J: 278  378  505  -770  700  230  161  -158  61  -872  759  -656  857  5  514  789  308  -69
V: -657  -413  589  -762  196  -856  -328  -112  -466  -257  175  689  -478  733  222  -631  124  694
M: -887  691  225  828  -796  -377  -689  409  -600  595  -915  459  -649  188  59  -514  -525  -316
K: -505  454  185  -197  -845  -484  724  -803  548  568  540  -647  279  498  -690  786  -464  -83
H: -26  -756  710  -825  -139  280  -398  385  545  -871  -87  296  671  874  -615  428  -872  778
succ: -690 : 786
chg V: -657  -413  589  -762  196  -856  -328  -112  -466  -257  175  689  -478  734  222  -631  124  694 : 13, 733
chg V: -657  -413  589  -762  196  -856  -328  -112  -466  -257  175  689  -478  733  222  -631  124  693 : 17, 694
chg J: 278  378  505  -770  700  230  161  -158  61  -872  759  -656  857  5  514  790  308  -69 : 15, 789
succ: 428 : -872
chg H: -26  -756  710  -825  -139  280  -398  385  545  -871  -87  296  671  874  -615  428  -871  778 : 16, -872

Q: 182  -215  -101  -81  -64  -418  -346  79  -62  -184  185  -119  310  -495  489  -167  -365  -578  69  280  -92  149  -371  162  34  390  6  -74  -362  -475  -111  -12  -544  -303  -146  242  -2  -60  78  -454  -340  -119  290  -469  129  -355  141  75  238  6  173  133  -103  -522  273  -541  113  38  66  -276
Z: -388  -63  -100  391  239  242  480  -67  64  415  -73  289  -361  617  -365  -254  261  258  196  -274  252  29  453  28  -226  -1  -98  -168  174  284  -27  190  310  164  -213  -273  -21  -97  -350  354  363  266  -428  311  401  -139  213  -9  -127  31  7  4  85  670  -389  320  -169  -27  -158  493
C: 6  32  -498  37  59  -450  -321  196  -76  16  -74  40  -89  -61  764  -116  -109  -538  -120  1  -124  -126  -99  143  -17  595  158  -282  -242  -399  90  139  -620  -240  -260  26  94  -200  -50  -122  -7  65  -315  -265  -148  -656  313  322  265  441  259  165  -198  168  426  -421  -68  360  56  79
W: -222  -183  43  149  1  -124  -280  562  -53  -322  93  -213  315  -183  257  12  -493  -494  217  193  -17  267  -431  -49  448  174  23  109  -388  -190  -39  -22  -98  -275  -14  459  273  297  279  26  -252  -189  525  -7  107  77  -211  -21  73  -312  -51  446  91  -347  -22  -588  -57  -248  357  -700
A: -222  -183  43  206  1  -124  -280  562  -53  -322  93  -213  315  -183  -174  12  -493  -494  217  193  -17  267  -431  -49  448  174  23  109  -388  716  -39  -22  -98  -275  -14  459  273  301  279  26  -252  -189  525  -7  107  77  -211  -21  73  -312  -51  446  91  -347  -22  -588  -57  -248  357  -700
succ: -97 : -350
chg Q: 182  -215  -101  -81  -64  -418  -346  79  -62  -184  185  -119  310  -495  489  -167  -365  -578  69  280  -92  149  -371  162  34  390  6  -74  -362  -475  -112  -12  -544  -303  -146  242  -2  -60  78  -454  -340  -119  290  -469  129  -355  141  75  238  6  173  133  -103  -522  273  -541  113  38  66  -276 : 30, -111
chg A: -222  -183  43  206  1  -124  -280  562  -53  -322  93  -213  315  -183  -174  12  -493  -494  217  193  -17  267  -431  -48  448  174  23  109  -388  716  -39  -22  -98  -275  -14  459  273  301  279  26  -252  -189  525  -7  107  77  -211  -21  73  -312  -51  446  91  -347  -22  -588  -57  -248  357  -700 : 23, -49
succ: -260 : 26

P: -22  -138  -114  107  -108  -32  -169  -53  68  -36  -323  -37  187  -96  -98  46  78  75  -178  122  -120  -82  23  -128  -157  80  541  -28  -15  -59  -148  -39  33  41  -91  -27  -581  -79  -241  110  -194  258  101  -109  -51
R: -11  123  113  -80  25  22  77  96  68  96  277  -203  -259  786  -61  137  254  -66  -100  -60  126  43  6  -456  212  448  330  -23  54  130  63  105  -209  -136  157  469  114  38  91  -611  277  -80  -146  46  426
X: -54  111  31  -92  -154  -237  -293  -35  -6  67  290  131  -98  -4  442  432  -183  -521  -38  158  164  -189  -49  -120  -146  -463  -386  -48  -40  33  -66  49  179  -88  -224  -200  363  -30  -305  -79  23  99  -148  -240  -58
chg P: -22  -138  -114  107  -108  -32  -169  -53  68  -36  -323  -37  187  -96  -98  46  78  75  -178  122  -120  -82  23  -128  -157  80  541  -28  -15  -59  -148  -39  33  41  -91  -27  -581  -79  -241  110  -195  258  101  -109  -51 : 40, -194
chg R: -11  123  113  -80  25  22  77  96  68  96  277  -203  -259  786  -61  137  254  -66  -100  -60  126  43  6  -456  212  448  330  -23  54  130  63  105  -209  -136  157  469  114  38  90  -611  277  -80  -146  46  426 : 38, 91
chg R: -11  123  113  -80  25  22  77  96  68  96  277  -203  -259  786  -61  137  254  -66  -100  -60  126  42  6  -456  212  448  330  -23  54  130  63  105  -209  -136  157  469  114  38  91  -611  277  -80  -146  46  426 : 21, 43
chg P: -22  -138  -114  107  -108  -32  -169  -53  68  -36  -323  -37  187  -96  -98  46  78  74  -178  122  -120  -82  23  -128  -157  80  541  -28  -15  -59  -148  -39  33  41  -91  -27  -581  -79  -241  110  -194  258  101  -109  -51 : 17, 75
succ: -60 : 126
succ: 164 : -189
succ: -53 : 68

